(in the rows, 128 means zero)
Each row is followed by its group and then its class within the group.
[148 143 109 131  97 138 173 194 114 154 114 120 123 122 141 158 119  41
 113 113 128 154 131 111 139 100 144  65 118 137 162 124 101 173 157 154
 185 126 135 157 167 116  79 119 138 102 124 165 130 128 129 136 131  79
 117 159 138 122 138 141 141 125  51  94  84 134  87 110 132  81  55] -> HZ > <93>
[159 140 148 128  93 138 154 128 109 175 134 142 116 119 117 146 112  43
 125 112 124 122 136 131 142 106 134  66 119 142 178 123 126 149 172 162
 166 119 138 147 158 143  73 154 139  98 148 167 139 137 148 136 152 105
  96 158 148 131 144 156 136 116 123 114  82 112  79  98 100 104  71] -> QJ > <85>
[158 110 152 152  98 143 162 191 111 183 150 121  71 114  96 158 109  34
 136 115  98 120 119 175 136 109 141  72 145 132 177 126 122 176 160 152
 201 123 148 122 130 134  61 169 164 131 155 195 105 153 140 130 136 118
 104 156 137 131 122 145 167 135  99 134  81  99  97  86 119 110  18] -> CZ > <84>
[148 100 155 153 102 148 167 192 118 185 146 117  66 115  95 157 120  40
 143 118 108 136 116 173 136 102 145  65 146 138 174 142 131 168 154 145
 197 117 149 124 124 142  44 173 171 133 142 178 107 149 148 130 132 119
 105 142 146 130 129 122 166 134  73 130  76  97  99  95 119 109  14] -> CZ > <84>
[162 151 147 128  92 140 186 165  96 171 144 142 117 123  91 151 120  28
 123 109 110 122 140 116 124 108 137  57 116 138 195 123 119 164 143 177
 160  98 163 153 162 134  58 144 136  84 163 178 128 151 125 142 151  91
  91 159 152 127 149 136 130 109 115 120  68 109  71  88 100 108  43] -> QJ > <85>
[155 146 151 128  92 127 150  98 119 184 110 121 132 129 109 151 116  61
 115 111 148 127 141 121 126 114 136  65  99 145 159 132 127 140 186 155
 171 124 124 150 150 144  81 157 143  98 155 158 149 140 145 137 158 107
 100 159 170 141 154 156 131 119  99  99  75 119  65 105  92  92  58] -> QJ > <88>
[153 153 144 131  94 116 155 121 120 167 120 132 138 125 119 151 122  62
 130 114 138 122 138 110 127 119 134  64 107 145 170 129 123 140 168 158
 152 114 142 159 150 140  80 148 133  88 159 160 150 132 139 139 151  88
 101 156 151 136 148 155 121 109 102 105  79 114  73 108  98 107  78] -> QJ > <88>
[143 151 108 131 104 148 174 205 115 162 110 116 108 117 140 168 115  37
 130 111 122 159 129 106 139 100 144  60 123 135 155 127  93 181 153 160
 196 119 139 151 162 116  76 115 148 104 126 164 131 129 133 130 131  82
 117 154 140 139 146 139 150 134  35  96  74 135  90 109 136  74  49] -> HZ > <93>
[159 138 153 136  96 130 151 132 123 168 123 126 121 122 113 149 125  68
 118 113 139 121 134 136 130 118 134  69 112 147 167 119 121 147 171 152
 167 114 135 152 145 137  79 153 134 104 141 174 135 134 137 142 150 108
  99 147 141 129 140 158 138 117 119 107  90 114  76 108 111 102  58] -> QJ > <85>
[141 147 104 122  99 122 177 192 116 167 107 116 118 126 132 165 106  48
 112 114 118 162 133  96 134 102 155  56 120 128 159 133  93 174 161 156
 178 114 149 153 170 124  76 110 145  98 129 153 133 138 123 122 134  81
 120 164 150 133 164 125 141 127  28 102  68 137  87 111 137  81  60] -> HZ > <90>
[155 146 138 124  99 133 151 117 119 173 116 127 126 132 116 150 118  70
 114 115 139 131 143 126 117 115 114  73 120 142 154 132 123 142 167 152
 158 120 131 146 150 137  91 147 141 102 142 152 142 145 138 129 146 112
 105 163 157 130 156 145 134 121  96 101  79 125  70 105 111 103  74] -> QJ > <88>
[155 112 156 164 105 148 165 191 123 176 139 121  73 113  92 154 116  54
 149 117 112 126 113 174 130 110 145  72 116 139 165 124 123 169 146 145
 201 119 128 125 124 131  64 163 164 141 145 189 100 155 150 140 147 115
 110 133 145 131 120 143 169 132  83 123  75 104  97  89 125 109  19] -> CZ > <84>
[165 139 150 132  94 138 153 142 110 165 139 133 120 122 110 145 113  53
 121 110 129 115 136 139 132 113 141  75 122 143 182 121 131 153 160 162
 169 115 143 153 155 140  73 155 137 110 159 175 127 135 137 142 141 105
  95 153 147 130 136 151 138 149 124 115  89 112  81  98 103 100  56] -> QJ > <85>
[142 133 106 133 101 138 165 180 126 158  88  99 128 123 150 162 132  77
 117 116 143 164 123 112 134 102 145  75 116 132 117 135 100 175 171 137
 206 123 119 141 152 117  88 121 149 114 117 153 129 122 131 135 122  97
 121 147 142 132 142 144 159 137  27  76  86 139  90 116 144  67  51] -> HZ > <93>
[163 156 150 130  89 117 149 122 125 150 115 136 153 127 123 151 130  75
 107 112 150 130 140 106 117 121 133  73  97 147 174 122 128 133 174 144
 157 116 128 162 153 132  92 142 129  90 148 173 131 123 140 156 152  96
  98 154 150 161 139 156 125 112 100  89  90 113  72 112 111  96  62] -> QJ > <88>
[139 139 118 129  72 142 178 197 120 163 114 106 113 124 137 165 112  47
 121 113 115 168 123 104 124  99 143  59 124 135 157 135  92 172 157 158
 184 119 143 145 160 131  69 116 153 103 130 142 129 132 132 129 145  86
 123 158 144 131 155 125 145 120  20  90  67 129  83 114 130  81  46] -> HZ > <90>
[150 109 147 155 103 143 168 200 116 166 147 127  78 119 103 157 112  46
 135 113 105 133 119 160 135 110 141  77 140 132 175 127 123 174 147 160
 186 122 158 134 136 128  60 155 156 129 142 182 111 146 141 138 137 104
 108 138 139 120 121 139 158 129  79 133  79 104  94  96 122 110  26] -> CZ > <94>
[162 147 140 128  85 139 150 153 109 178 136 133 120 119 102 156 105  37
 121 106 123 127 130 118 128 111 132  53 126 144 184 127 119 154 157 168
 163 112 146 151 159 136  65 146 139  93 155 173 132 146 131 130 148  91
  94 168 154 129 148 144 139 117 100 109  78 117  73  84  98 102  39] -> QJ > <85>
